Here is a tiny trained network, its code and every weight. The questions are about switching its units off for an input and a target symbol, where a switched-off unit gives its printed mean instead of its output.

import numpy as np


def w(rows, s, z=0):
    codes = np.array(rows[::2]) - 128.0
    scale = np.full(codes.shape[1], s)
    scale[-1] = z or s
    return codes * scale


def f(y):
    return y / 2 * (1 + np.tanh(0.7978845608 * (y + 0.044715 * y**3)))


def softmax(a):
    e = np.exp(a - a.max(-1, keepdims=True))
    return e / e.sum(-1, keepdims=True)


def log_softmax(a):
    a = a - a.max(-1, keepdims=True)
    return a - np.log(np.exp(a).sum(-1, keepdims=True))


def net(x, mask):
    ids = ['δθλξπστφψω'.index(c) for c in x.split()]
    T = len(ids)
    res = E[ids] + P[:T]
    r = res
    for j in range(3):
        rows = slice(3 * j, 3 * j + 3)
        q, k, v = (r @ M[0][rows].T for M in (Q, K, V))
        z = softmax(np.where(np.tri(T) > 0, q @ k.T / 3**0.5, -1e9)) @ v
        o = O[0][rows]
        res = res + np.where(mask[j], z, o[:, -1]) @ o[:, :-1]
    y = f(res @ A[0][:, :-1].T + A[0][:, -1])
    res = res + np.where(mask[3:7], y, B[0][:, -1]) @ B[0][:, :-1]
    return log_softmax(res[-1] @ U[:, :-1].T + U[:, -1])


Q, K, V, O, A, B = {}, {}, {}, {}, {}, {}
E = w([
[19,130,170,120,117,103,104,93,160],'δ',
[167,96,35,27,111,186,68,226,79],'θ',
[138,128,146,217,122,91,92,161,143],'λ',
[128,168,118,45,115,154,241,250,137],'ξ',
[212,112,102,22,163,230,78,136,77],'π',
[67,104,116,157,166,69,72,105,180],'σ',
[25,52,138,146,47,130,94,160,102],'τ',
[118,84,126,177,81,142,110,94,176],'φ',
[58,72,159,202,190,107,120,158,109],'ψ',
[107,67,171,183,138,168,155,114,125],'ω',
],0.013)
P = w([
[127,158,100,119,132,125,146,96,84],'0',
[145,127,174,135,122,152,120,167,178],'1',
[111,155,101,150,150,172,107,147,169],'2',
[159,143,117,143,142,145,113,152,164],'3',
[207,161,157,40,124,29,163,106,102],'4',
[93,96,103,99,219,80,99,162,3],'5',
],0.016)
Q[0] = w([
[166,158,99,69,136,122,180,136,95],'head 0',
[109,143,153,160,71,64,220,106,134],'head 0',
[110,122,69,115,148,66,155,128,56],'head 0',
[177,100,186,73,116,66,169,122,97],'head 1',
[140,118,214,171,82,135,112,93,198],'head 1',
[168,151,111,37,134,154,136,152,139],'head 1',
[252,188,110,45,120,151,148,118,138],'head 2',
[166,146,154,97,108,62,157,80,120],'head 2',
[99,154,141,135,126,150,173,179,200],'head 2',
],0.018)
K[0] = w([
[149,130,134,83,140,193,125,181,175],'head 0',
[127,61,253,105,100,67,139,182,186],'head 0',
[81,151,177,142,137,210,78,180,181],'head 0',
[127,111,186,107,132,164,86,166,188],'head 1',
[150,92,164,50,85,77,118,91,97],'head 1',
[167,147,175,181,159,93,126,172,162],'head 1',
[194,85,194,64,101,103,85,146,149],'head 2',
[106,95,215,116,145,130,127,146,168],'head 2',
[145,107,139,115,115,77,189,88,60],'head 2',
],0.018)
V[0] = w([
[119,100,129,77,153,186,196,100,122],'head 0',
[203,109,127,95,138,133,110,128,196],'head 0',
[133,75,111,139,96,161,133,60,130],'head 0',
[129,37,71,178,58,144,134,150,131],'head 1',
[74,150,135,133,106,103,167,111,165],'head 1',
[154,158,177,143,185,162,164,48,161],'head 1',
[176,204,183,126,9,153,144,120,147],'head 2',
[184,96,163,175,174,136,192,166,75],'head 2',
[68,87,167,93,132,153,170,155,100],'head 2',
],0.013)
O[0] = w([
[120,67,107,109,182,84,112,159,156,97],'head 0',
[73,149,147,147,129,148,109,173,235,123],'head 0',
[122,85,107,124,120,75,237,149,115,103],'head 0',
[129,93,133,161,198,178,249,96,163,228],'head 1',
[147,43,135,131,100,71,156,144,79,47],'head 1',
[109,85,164,94,80,108,129,239,102,76],'head 1',
[97,84,34,222,133,175,125,168,48,174],'head 2',
[104,116,222,126,221,185,107,166,85,136],'head 2',
[198,57,114,107,170,143,84,91,140,6],'head 2',
],0.011,0.0024)
A[0] = w([
[52,170,218,154,137,108,170,195,180,75],'neuron 0',
[75,179,165,136,49,69,179,37,217,59],'neuron 1',
[199,155,82,71,135,198,174,154,11,53],'neuron 2',
[176,137,176,80,171,134,3,54,73,3],'neuron 3',
],0.0069,0.0052)
B[0] = w([
[154,138,34,100,78,138,140,53,136,253],'neuron 0',
[163,146,141,205,218,12,76,238,93,179],'neuron 1',
[109,182,92,101,134,97,79,112,255,193],'neuron 2',
[68,84,139,141,46,109,153,123,211,193],'neuron 3',
],0.0095,0.0046)
U = w([
[104,150,59,29,137,130,128,173,210,163],'δ',
[132,129,160,119,154,76,131,182,139,78],'θ',
[154,97,100,106,180,127,141,64,133,90],'λ',
[155,69,165,51,254,164,123,190,73,192],'ξ',
[97,167,185,157,130,183,107,93,40,254],'π',
[94,113,198,97,120,99,158,102,181,93],'σ',
[109,129,153,166,198,102,141,114,177,49],'τ',
[170,89,89,71,89,105,94,127,86,112],'φ',
[62,89,107,181,114,89,226,171,179,121],'ψ',
[85,44,140,182,155,126,66,116,132,82],'ω',
],0.0049,0.006)

Each question gives the input, a string of symbols that net reads in full, and the target symbol t.
The units are the heads (3 rows each of Q, K, V and O) and the neurons (one row each of A and B). Each row of codes is followed by its name. A weight is (code - 128) times the scale printed after its matrix; where a second scale follows, it is the last column's (O, A, B and U).
mask holds one flag per unit, heads first, then neurons. A switched-off unit (its flag False) gives its mean, the last column of its rows in O or B, instead of its output. The means were averaged over made-up inputs and are rounded, as every weight is.
A unit's drop is (log p(t) with every unit on - log p(t) with that unit switched off) / (log p(t) with every unit on - log p(t) with every unit switched off).
The circuit of an input: a set's keep is (log p(t) with only the set's units on - log p(t) with every unit switched off) / (log p(t) with every unit on - log p(t) with every unit switched off). Starting from all 7 units, units are removed one at a time, each time the one whose removal leaves the highest keep (on an exact tie, the one counted first), for as long as the keep stays at least 0.8.
circuit, biggest first: the units of the circuit, biggest drop first
unit that matters most: the unit with the biggest drop
drop of u: that unit's drop, to one decimal
input ψ λ δ, target σ: circuit, biggest first : (head 2; neuron 3)
input ω ω φ ω θ λ, target ψ: circuit, biggest first : (head 2; head 1)
input ψ φ λ, target σ: circuit, biggest first : (head 2; neuron 3)
input τ π δ θ δ, target δ: circuit, biggest first : (head 0; head 1)
input ω λ λ λ ω, target π: circuit, biggest first : (head 0; head 2)
input ξ λ ξ λ λ τ, target ω: circuit, biggest first : (neuron 3; head 0; head 2)
input σ π λ τ, target θ: circuit, biggest first : (head 2; neuron 1)
input λ π λ λ τ, target δ: unit that matters most : head 0
input θ π π ψ ω φ, target δ: circuit, biggest first : (head 0; head 1; neuron 0)
input π δ δ ξ π φ, target φ: circuit, biggest first : (head 2; head 1)
input π λ φ, target δ: circuit, biggest first : (head 1; head 0)
input λ τ τ ω φ, target λ: circuit, biggest first : (head 2; head 1)
input λ φ τ λ τ σ, target λ: circuit, biggest first : (head 1; head 2)
input φ λ λ σ, target ψ: circuit, biggest first : (head 0; head 1)
input φ σ λ φ λ, target θ: unit that matters most : neuron 1
input φ ψ θ ω, target ψ: drop of neuron 0 : 0.0
input λ λ φ φ φ ψ, target ψ: drop of head 1 : 0.2
input λ φ ψ, target π: drop of head 2 : 0.1
